Below is a small trained network, with its code and all its weights. Each question gives an input and a class and asks what happens when units are switched off, that is, made to give their printed mean instead of their output.

import numpy as np


def w(rows, s, z=0):
    codes = np.array(rows[::2]) - 128.0
    scale = np.full(codes.shape[1], s)
    scale[-1] = z or s
    return codes * scale


def f(y):
    return y / 2 * (1 + np.tanh(0.7978845608 * (y + 0.044715 * y**3)))


def log_softmax(a):
    a = a - a.max(-1, keepdims=True)
    return a - np.log(np.exp(a).sum(-1, keepdims=True))


def net(x, mask):
    res = np.array(x, float).reshape(1, 8) / 4 @ E
    y = f(res @ A[0][:, :-1].T + A[0][:, -1])
    res = res + np.where(mask, y, B[0][:, -1]) @ B[0][:, :-1]
    return log_softmax(res[-1] @ U[:, :-1].T + U[:, -1])


A, B = {}, {}
E = w([
[1,87,58,138,192,61,122,99,32],'x0',
[134,112,158,232,167,247,74,63,43],'x1',
[84,194,37,140,223,158,26,171,204],'x2',
[139,148,126,144,131,120,143,129,125],'x3',
[132,111,118,132,120,139,133,144,130],'x4',
[153,136,98,123,120,129,136,134,96],'x5',
[37,214,215,46,145,162,114,171,58],'x6',
[106,106,146,121,134,131,120,133,144],'x7',
],0.007)
A[0] = w([
[185,60,69,176,109,129,130,70,213,143],'n0',
[151,1,43,220,141,86,194,83,182,62],'n1',
[126,54,160,158,75,117,217,77,116,36],'n2',
[119,205,131,102,225,213,61,255,151,192],'n3',
[44,95,62,172,150,83,152,95,87,37],'n4',
[117,114,138,196,125,189,131,71,95,3],'n5',
[117,88,136,238,119,161,75,130,97,92],'n6',
[40,106,67,125,166,84,147,70,86,42],'n7',
[13,80,71,159,96,85,162,76,111,108],'n8',
[112,179,36,144,208,145,48,148,221,15],'n9',
[88,148,58,62,106,30,171,216,216,190],'n10',
[89,155,195,139,72,115,181,144,74,68],'n11',
[96,97,119,118,88,34,250,131,160,56],'n12',
[111,138,159,189,195,200,83,99,86,67],'n13',
],0.0075,0.0055)
B[0] = w([
[82,183,165,98,85,206,197,66,116,199],'n0',
[27,163,86,75,141,178,131,23,78,195],'n1',
[91,44,50,165,58,2,28,204,91,167],'n2',
[89,92,138,163,85,79,214,72,127,231],'n3',
[202,178,191,126,48,119,199,155,207,166],'n4',
[176,58,140,119,172,151,54,248,109,146],'n5',
[208,127,138,52,206,127,82,143,92,161],'n6',
[157,147,72,163,106,142,202,149,231,170],'n7',
[226,176,173,173,108,178,219,136,182,178],'n8',
[122,29,77,213,24,17,64,199,121,199],'n9',
[190,143,168,128,236,181,86,146,29,252],'n10',
[60,96,49,140,60,46,113,80,116,161],'n11',
[182,102,168,144,162,125,36,151,82,178],'n12',
[176,144,142,77,212,109,77,133,115,170],'n13',
],0.0073,0.011)
U = w([
[119,41,50,173,22,35,63,182,112,43],'0',
[134,152,133,146,157,170,165,143,101,254],'1',
[197,124,133,60,254,172,56,207,90,38],'2',
[229,187,212,116,34,181,236,184,248,72],'3',
[15,199,99,53,136,167,169,88,81,152],'4',
],0.0064,0.0061)

Each question gives the input, the list of numbers given to net, and the class t.
The units are the neurons (one row each of A and B). Each row of codes is followed by its name. A weight is (code - 128) times the scale printed after its matrix; where a second scale follows, it is the last column's (A, B and U).
mask holds one flag per neuron, in row order. A switched-off neuron (its flag False) gives its mean, the last column of its row in B, instead of its output. The means were averaged over made-up inputs and are rounded, as every weight is.
A unit's drop is (log p(t) with every unit on - log p(t) with that unit switched off) / (log p(t) with every unit on - log p(t) with every unit switched off).
The circuit of an input: a set's keep is (log p(t) with only the set's units on - log p(t) with every unit switched off) / (log p(t) with every unit on - log p(t) with every unit switched off). Starting from the 12 units with the biggest drops (on a tie, the unit counted first), units are removed one at a time, each time the one whose removal leaves the highest keep (on an exact tie, the one counted first), for as long as the keep stays at least 0.8.
circuit, biggest first: the units of the circuit, biggest drop first
most important unit: the unit with the biggest drop
top k neurons: the k neurons with the biggest drops, biggest first
input [8,5,-3,1,5,8,2,8], class 3: circuit, biggest first => [n4; n8]
input [-8,0,-8,-8,8,7,3,-8], class 0: circuit, biggest first => [n2; n11]
input [-1,-7,-8,7,5,-5,5,-8], class 0: circuit, biggest first => [n11]
input [6,4,3,-3,5,-7,-6,-2], class 3: circuit, biggest first => [n4; n8]
input [-4,0,-2,-4,-4,8,7,-6], class 4: top 2 neurons => [n8; n9]
input [7,-8,1,-1,-7,5,-2,6], class 2: top 3 neurons => [n10; n12; n3]
input [8,-8,-5,-6,-4,6,4,-7], class 2: top 2 neurons => [n10; n12]
input [-5,-4,-2,7,6,-1,-2,-2], class 1: top 2 neurons => [n8; n4]
input [7,8,-4,6,5,-3,4,-8], class 2: circuit, biggest first => [n13; n5]
input [0,-1,1,1,-1,6,-2,4], class 4: circuit, biggest first => [n9; n8; n12]
input [8,4,-4,-8,-7,2,-1,-8], class 3: top 2 neurons => [n4; n8]
input [8,6,-2,2,1,5,-3,5], class 3: top 3 neurons => [n4; n8; n7]
input [1,6,-7,-6,2,7,-1,-5], class 0: top 2 neurons => [n2; n10]
input [8,4,-3,1,4,-1,-1,5], class 3: top 2 neurons => [n4; n8]
input [-1,-3,-6,7,1,1,6,-8], class 0: top 3 neurons => [n11; n0; n1]
input [-8,1,8,8,2,-5,-1,5], class 0: most important unit => n9
input [-1,-5,6,-7,-5,-4,-8,8], class 4: top 2 neurons => [n0; n1]
input [5,-8,-5,5,6,2,5,-1], class 2: circuit, biggest first => [n10; n12]
input [-6,-5,-5,-3,4,5,-8,7], class 4: circuit, biggest first => [n1; n0]
input [-3,6,-2,6,6,0,-7,-7], class 4: most important unit => n1
